Below are the code and all the weights of a small trained network. Each question names an input and a class and asks about switching units off, where a switched-off unit gives its printed mean instead of its output.

import numpy as np


def w(rows, s, z=0):
    codes = np.array(rows[::2]) - 128.0
    scale = np.full(codes.shape[1], s)
    scale[-1] = z or s
    return codes * scale


def norm(h):
    return h / np.sqrt((h * h).mean(-1, keepdims=True) + 1e-5)


def f(y):
    return np.maximum(y, 0)


def log_softmax(a):
    a = a - a.max(-1, keepdims=True)
    return a - np.log(np.exp(a).sum(-1, keepdims=True))


def net(x, mask):
    res = np.array(x, float).reshape(1, 8) / 4 @ E
    u = 0
    for l in range(3):
        y = f(norm(res) @ A[l][:, :-1].T + A[l][:, -1])
        res = res + np.where(mask[u : u + 9], y, B[l][:, -1]) @ B[l][:, :-1]
        u += 9
    return log_softmax(norm(res)[-1] @ U[:, :-1].T + U[:, -1])


A, B = {}, {}
E = w([
[100,177,220,124,149,194,41,4],'x0',
[164,69,60,172,126,62,179,181],'x1',
[103,106,122,91,80,113,149,204],'x2',
[184,26,162,241,157,99,127,100],'x3',
[174,45,227,206,130,141,106,69],'x4',
[54,142,73,145,232,116,101,191],'x5',
[173,215,101,91,207,114,241,118],'x6',
[87,124,94,154,152,121,87,156],'x7',
],0.0039)
A[0] = w([
[211,95,196,194,114,151,126,29,105],'L0N1',
[125,108,214,79,21,146,148,153,88],'L0N2',
[168,93,190,172,199,134,122,48,46],'L0N3',
[143,55,146,206,204,144,108,160,41],'L0N4',
[145,172,158,133,120,157,170,145,36],'L0N5',
[179,113,20,125,150,92,253,220,148],'L0N6',
[109,114,192,158,193,121,179,142,8],'L0N7',
[147,118,151,98,114,119,121,173,75],'L0N8',
[124,216,135,67,174,142,170,127,6],'L0N9',
],0.012,0.0014)
B[0] = w([
[197,73,219,70,107,162,146,86,242],'L0N1',
[199,50,150,90,76,106,133,154,184],'L0N2',
[201,73,153,136,30,141,154,157,219],'L0N3',
[48,125,82,178,71,59,133,124,210],'L0N4',
[75,112,166,153,206,118,99,164,148],'L0N5',
[228,47,248,106,56,156,110,81,248],'L0N6',
[178,117,156,120,104,46,72,127,165],'L0N7',
[137,112,149,112,139,125,126,179,141],'L0N8',
[73,227,72,69,167,166,177,114,191],'L0N9',
],0.013,0.012)
A[1] = w([
[47,94,112,174,140,129,141,116,136],'L1N1',
[125,99,20,171,113,82,103,170,148],'L1N2',
[160,197,133,140,140,17,119,140,1],'L1N3',
[127,90,154,129,48,216,111,193,110],'L1N4',
[154,133,25,184,131,168,131,170,94],'L1N5',
[118,104,126,64,161,131,111,254,2],'L1N6',
[123,128,111,127,183,151,146,175,124],'L1N7',
[133,142,67,46,21,108,87,98,228],'L1N8',
[146,225,51,149,99,139,156,144,98],'L1N9',
],0.0098,0.00097)
B[1] = w([
[180,138,63,127,213,92,148,100,137],'L1N1',
[93,124,100,147,111,108,48,131,145],'L1N2',
[109,75,132,57,142,142,59,169,132],'L1N3',
[166,87,130,132,190,131,112,131,244],'L1N4',
[121,136,203,186,135,107,106,94,131],'L1N5',
[146,167,143,167,76,185,111,11,144],'L1N6',
[82,108,182,99,181,140,114,153,135],'L1N7',
[162,98,145,183,211,91,100,119,225],'L1N8',
[118,104,156,65,107,148,103,67,147],'L1N9',
],0.011)
A[2] = w([
[87,174,105,70,120,128,158,157,133],'L2N1',
[80,126,89,169,78,86,153,166,104],'L2N2',
[148,178,73,157,107,133,160,183,116],'L2N3',
[133,141,53,199,111,183,168,192,35],'L2N4',
[115,136,143,174,4,123,114,146,90],'L2N5',
[98,129,138,137,133,124,163,179,75],'L2N6',
[160,137,93,92,150,74,145,146,127],'L2N7',
[103,90,133,121,19,95,151,217,101],'L2N8',
[152,93,132,97,63,155,167,161,4],'L2N9',
],0.013,0.0015)
B[2] = w([
[134,184,101,241,104,162,203,203,157],'L2N1',
[123,166,57,139,97,113,168,236,144],'L2N2',
[83,98,218,133,172,92,131,109,128],'L2N3',
[190,170,74,191,145,164,150,164,128],'L2N4',
[141,143,88,2,252,133,153,192,213],'L2N5',
[156,67,2,144,31,106,148,8,128],'L2N6',
[105,86,210,222,186,166,131,164,135],'L2N7',
[112,226,155,158,128,233,70,61,224],'L2N8',
[149,75,159,71,104,105,84,173,254],'L2N9',
],0.0091,0.0083)
U = w([
[67,254,101,103,172,191,192,116,81],'0',
[223,46,210,111,81,131,122,119,237],'1',
[56,129,32,217,144,58,93,160,1],'2',
],0.0077,0.0024)

Each question gives the input, the list of numbers given to net, and the class t.
The units are the neurons (one row each of A and B). Each row of codes is followed by its name. A weight is (code - 128) times the scale printed after its matrix; where a second scale follows, it is the last column's (A, B and U).
mask holds one flag per neuron, layer by layer. A switched-off neuron (its flag False) gives its mean, the last column of its row in B, instead of its output. The means were averaged over made-up inputs and are rounded, as every weight is.
A unit's drop is (log p(t) with every unit on - log p(t) with that unit switched off) / (log p(t) with every unit on - log p(t) with every unit switched off).
The circuit of an input: a set's keep is (log p(t) with only the set's units on - log p(t) with every unit switched off) / (log p(t) with every unit on - log p(t) with every unit switched off). Starting from the 12 units with the biggest drops (on a tie, the unit counted first), units are removed one at a time, each time the one whose removal leaves the highest keep (on an exact tie, the one counted first), for as long as the keep stays at least 0.8.
units of the circuit, in order: the units of the circuit, biggest drop first
most important unit: the unit with the biggest drop
k most important neurons: the k neurons with the biggest drops, biggest first
k most important neurons of layer l: the k neurons of layer l with the biggest drops, biggest first
drop of u: that unit's drop, to one decimal
input [5,6,5,4,-5,6,-2,8], class 2: 3 most important neurons : [L0N1, L0N4, L0N3]
input [2,-7,-7,-5,3,-2,7,-3], class 0: most important unit : L0N9
input [1,3,-3,-5,-6,5,-1,-6], class 0: 4 most important neurons of layer 0 : [L0N9, L0N3, L0N1, L0N2]
input [8,7,-7,-6,-2,3,-8,7], class 2: units of the circuit, in order : [L0N6, L0N1]
input [-6,-6,-1,-8,-4,7,8,6], class 0: 4 most important neurons : [L0N9, L0N3, L0N1, L0N2]
input [2,-2,0,-1,5,5,-2,6], class 2: units of the circuit, in order : [L0N6, L0N4, L0N1]
input [-1,-5,7,-8,-5,5,-5,-6], class 0: units of the circuit, in order : [L0N6, L0N3, L0N9]
input [-1,6,8,8,-2,5,-7,5], class 2: units of the circuit, in order : [L0N1, L0N4, L0N3]
input [7,-5,6,1,-7,3,-2,-5], class 0: 3 most important neurons : [L0N6, L0N9, L0N3]
input [-2,0,3,4,-3,-1,-6,8], class 2: 2 most important neurons of layer 0 : [L0N1, L0N6]
input [-1,-4,-1,0,-6,8,-5,3], class 0: 3 most important neurons : [L0N6, L0N3, L0N4]
input [-8,-1,1,-2,8,-1,-8,5], class 2: 3 most important neurons of layer 0 : [L0N6, L0N4, L0N1]
input [2,-3,0,5,-5,4,-8,7], class 2: drop of L0N6 : 0.1
input [-3,-6,1,-4,-3,2,6,7], class 0: units of the circuit, in order : [L0N9]
input [0,-6,8,7,0,7,1,-5], class 2: drop of L0N1 : 0.1
input [-7,-3,-5,0,2,5,-6,0], class 2: drop of L1N5 : 0.0
